Below are the code and all the weights of a small trained network. Each question names an input and a target symbol and asks about switching units off, where a switched-off unit gives its printed mean instead of its output.

import numpy as np


def w(rows, s, z=0):
    codes = np.array(rows[::2]) - 128.0
    scale = np.full(codes.shape[1], s)
    scale[-1] = z or s
    return codes * scale


def norm(h):
    return h / np.sqrt((h * h).mean(-1, keepdims=True) + 1e-5)


def f(y):
    return y / 2 * (1 + np.tanh(0.7978845608 * (y + 0.044715 * y**3)))


def softmax(a):
    e = np.exp(a - a.max(-1, keepdims=True))
    return e / e.sum(-1, keepdims=True)


def log_softmax(a):
    a = a - a.max(-1, keepdims=True)
    return a - np.log(np.exp(a).sum(-1, keepdims=True))


def net(x, mask):
    ids = ['βεζηθλξπσφ'.index(c) for c in x.split()]
    T = len(ids)
    res = E[ids] + P[:T]
    q, k, v = (norm(res) @ M[0].T for M in (Q, K, V))
    z = softmax(np.where(np.tri(T) > 0, q @ k.T / 2**0.5, -1e9)) @ v
    res = res + np.where(mask[0], z, O[0][:, -1]) @ O[0][:, :-1]
    y = f(norm(res) @ A[0][:, :-1].T + A[0][:, -1])
    res = res + np.where(mask[1:17], y, B[0][:, -1]) @ B[0][:, :-1]
    return log_softmax(norm(res)[-1] @ U[:, :-1].T + U[:, -1])


Q, K, V, O, A, B = {}, {}, {}, {}, {}, {}
E = w([
[180,206,168,45,251,209,114,88,128,58],'β',
[71,87,250,212,54,56,198,108,102,142],'ε',
[134,211,101,198,219,51,156,132,36,122],'ζ',
[89,152,83,134,127,72,129,153,148,117],'η',
[250,80,174,125,14,38,82,82,177,82],'θ',
[87,138,106,89,125,103,131,106,41,169],'λ',
[178,143,129,13,112,86,33,187,138,101],'ξ',
[159,237,143,58,20,117,107,148,205,198],'π',
[113,190,108,153,118,61,119,118,119,125],'σ',
[82,151,85,113,131,67,129,140,116,139],'φ',
],0.021)
P = w([
[242,95,104,51,51,121,230,137,168,153],'0',
[134,163,106,13,96,100,176,87,176,143],'1',
[214,126,80,66,127,119,227,71,220,160],'2',
[96,220,102,144,99,135,186,221,154,191],'3',
[111,217,46,100,128,100,170,79,177,253],'4',
[160,131,127,122,70,102,176,179,120,94],'5',
[40,229,145,102,112,88,136,172,192,209],'6',
[106,132,69,106,97,30,106,75,166,147],'7',
[125,121,148,123,45,127,150,216,134,76],'8',
[69,233,80,172,48,145,127,151,125,156],'9',
[87,120,171,84,168,35,78,163,192,92],'10',
[75,162,158,90,111,38,130,140,176,219],'11',
[123,138,155,103,67,113,128,217,118,98],'12',
],0.013)
Q[0] = w([
[120,122,112,149,249,163,144,9,204,185],'head 1',
[225,80,160,38,94,79,93,108,172,130],'head 1',
],0.012)
K[0] = w([
[232,130,67,85,109,113,238,103,143,163],'head 1',
[170,102,252,149,59,145,217,238,148,130],'head 1',
],0.012)
V[0] = w([
[183,169,139,138,194,71,119,41,42,164],'head 1',
[195,253,140,145,83,73,66,139,165,96],'head 1',
],0.011)
O[0] = w([
[182,102,149,139,147,97,214,231,124,137,253],'head 1',
[251,132,77,73,144,98,142,108,101,193,201],'head 1',
],0.014,0.006)
A[0] = w([
[187,87,101,172,200,179,75,66,142,98,2],'neuron 1',
[156,103,81,184,57,205,121,88,119,138,30],'neuron 2',
[111,57,232,228,36,121,161,106,100,94,147],'neuron 3',
[132,60,169,132,149,34,143,133,118,112,102],'neuron 4',
[71,77,189,162,93,166,172,95,39,132,80],'neuron 5',
[89,123,152,218,124,138,108,84,104,97,27],'neuron 6',
[135,158,65,105,124,217,49,125,158,171,172],'neuron 7',
[94,20,220,222,27,75,207,118,139,78,137],'neuron 8',
[97,146,132,168,68,51,129,137,95,148,232],'neuron 9',
[191,173,160,63,249,220,120,116,146,30,189],'neuron 10',
[163,206,117,96,173,135,158,150,82,96,198],'neuron 11',
[54,100,146,187,133,171,121,97,121,68,7],'neuron 12',
[149,161,207,220,228,136,138,97,97,51,144],'neuron 13',
[138,154,195,108,51,204,60,167,193,168,138],'neuron 14',
[148,98,179,167,20,154,49,116,235,72,96],'neuron 15',
[149,184,131,49,195,201,117,138,197,118,78],'neuron 16',
],0.016,0.0085)
B[0] = w([
[119,175,144,13,78,90,251,237,218,179,130],'neuron 1',
[242,199,137,103,76,161,182,194,120,239,127],'neuron 2',
[89,94,125,120,184,122,177,166,227,178,202],'neuron 3',
[151,104,152,147,109,156,205,214,183,187,188],'neuron 4',
[149,220,177,113,132,73,235,205,158,218,164],'neuron 5',
[124,13,219,37,85,94,94,170,202,219,132],'neuron 6',
[97,113,184,190,178,144,146,164,124,128,146],'neuron 7',
[100,101,221,103,113,20,158,188,198,222,234],'neuron 8',
[60,179,118,128,153,75,164,132,129,172,254],'neuron 9',
[125,94,154,20,145,124,65,221,164,135,170],'neuron 10',
[146,79,125,142,124,204,83,102,190,80,215],'neuron 11',
[120,73,85,168,106,51,168,112,128,180,129],'neuron 12',
[191,125,73,48,208,195,140,154,181,90,148],'neuron 13',
[108,91,118,198,86,93,220,196,199,174,142],'neuron 14',
[139,167,156,112,135,52,209,165,142,189,151],'neuron 15',
[56,138,111,75,117,187,97,207,99,141,156],'neuron 16',
],0.018,0.021)
U = w([
[106,130,158,154,165,149,92,92,122,159,137],'β',
[96,77,200,148,60,87,122,147,121,149,189],'ε',
[130,128,131,129,137,144,93,92,131,166,124],'ζ',
[177,120,134,150,220,148,195,180,98,100,56],'η',
[205,155,98,65,105,104,126,128,88,178,92],'θ',
[122,252,134,103,117,149,123,119,73,141,185],'λ',
[132,157,128,65,143,153,83,156,88,140,176],'ξ',
[119,153,88,116,39,228,150,126,195,198,5],'π',
[128,139,126,109,121,151,131,100,131,152,118],'σ',
[62,102,97,80,85,124,120,66,180,130,86],'φ',
],0.014,0.012)

Each question gives the input, a string of symbols that net reads in full, and the target symbol t.
The units are the heads (2 rows each of Q, K, V and O) and the neurons (one row each of A and B). Each row of codes is followed by its name. A weight is (code - 128) times the scale printed after its matrix; where a second scale follows, it is the last column's (O, A, B and U).
mask holds one flag per unit, heads first, then neurons. A switched-off unit (its flag False) gives its mean, the last column of its rows in O or B, instead of its output. The means were averaged over made-up inputs and are rounded, as every weight is.
A unit's drop is (log p(t) with every unit on - log p(t) with that unit switched off) / (log p(t) with every unit on - log p(t) with every unit switched off).
The circuit of an input: a set's keep is (log p(t) with only the set's units on - log p(t) with every unit switched off) / (log p(t) with every unit on - log p(t) with every unit switched off). Starting from the 12 units with the biggest drops (on a tie, the unit counted first), units are removed one at a time, each time the one whose removal leaves the highest keep (on an exact tie, the one counted first), for as long as the keep stays at least 0.8.
units of the circuit, in order: the units of the circuit, biggest drop first
unit that matters most: the unit with the biggest drop
k most important neurons: the k neurons with the biggest drops, biggest first
drop of u: that unit's drop, to one decimal
input η β ε η, target π: units of the circuit, in order -> neuron 8; neuron 11; neuron 10; neuron 5
input λ λ λ ε λ λ λ ζ λ σ, target η: units of the circuit, in order -> head 1; neuron 8
input η λ λ λ λ λ φ ε φ η, target λ: units of the circuit, in order -> neuron 8; neuron 3; neuron 4
input π φ σ ε λ, target θ: 3 most important neurons -> neuron 3; neuron 8; neuron 4
input π σ λ σ λ θ, target θ: units of the circuit, in order -> head 1; neuron 8; neuron 3
input λ λ ε β φ λ ξ β φ, target ζ: 2 most important neurons -> neuron 8; neuron 4
input η ε φ θ ε ξ λ θ ε σ φ, target λ: units of the circuit, in order -> head 1; neuron 8; neuron 11; neuron 3
input ξ ε ε θ λ λ ξ λ φ λ η λ λ, target β: 3 most important neurons -> neuron 8; neuron 7; neuron 10
input λ λ φ λ φ ζ ζ ξ λ, target η: 3 most important neurons -> neuron 8; neuron 10; neuron 16
input θ β β λ, target π: 3 most important neurons -> neuron 8; neuron 11; neuron 10
input λ λ π, target π: 3 most important neurons -> neuron 8; neuron 14; neuron 9
input φ η ε β η θ ε ε σ η, target β: 2 most important neurons -> neuron 7; neuron 8
input η λ σ, target β: 2 most important neurons -> neuron 7; neuron 8
input ε φ λ φ, target φ: 4 most important neurons -> neuron 4; neuron 5; neuron 11; neuron 8
input ε β σ φ, target π: 3 most important neurons -> neuron 8; neuron 11; neuron 10
input β β β ε ζ λ φ λ ε ζ η, target λ: unit that matters most -> head 1
input ζ λ β λ λ, target π: 3 most important neurons -> neuron 8; neuron 11; neuron 5
input β φ ε ζ β β φ ε φ, target φ: 2 most important neurons -> neuron 8; neuron 5
input λ π σ λ φ, target θ: 3 most important neurons -> neuron 3; neuron 8; neuron 4
input ζ λ β φ ε σ λ, target λ: drop of neuron 10 -> 0.2
input φ β ε σ, target π: drop of neuron 11 -> 1.2
input β ε σ λ ε ε λ ζ ε φ ε λ σ, target λ: drop of neuron 3 -> 0.3
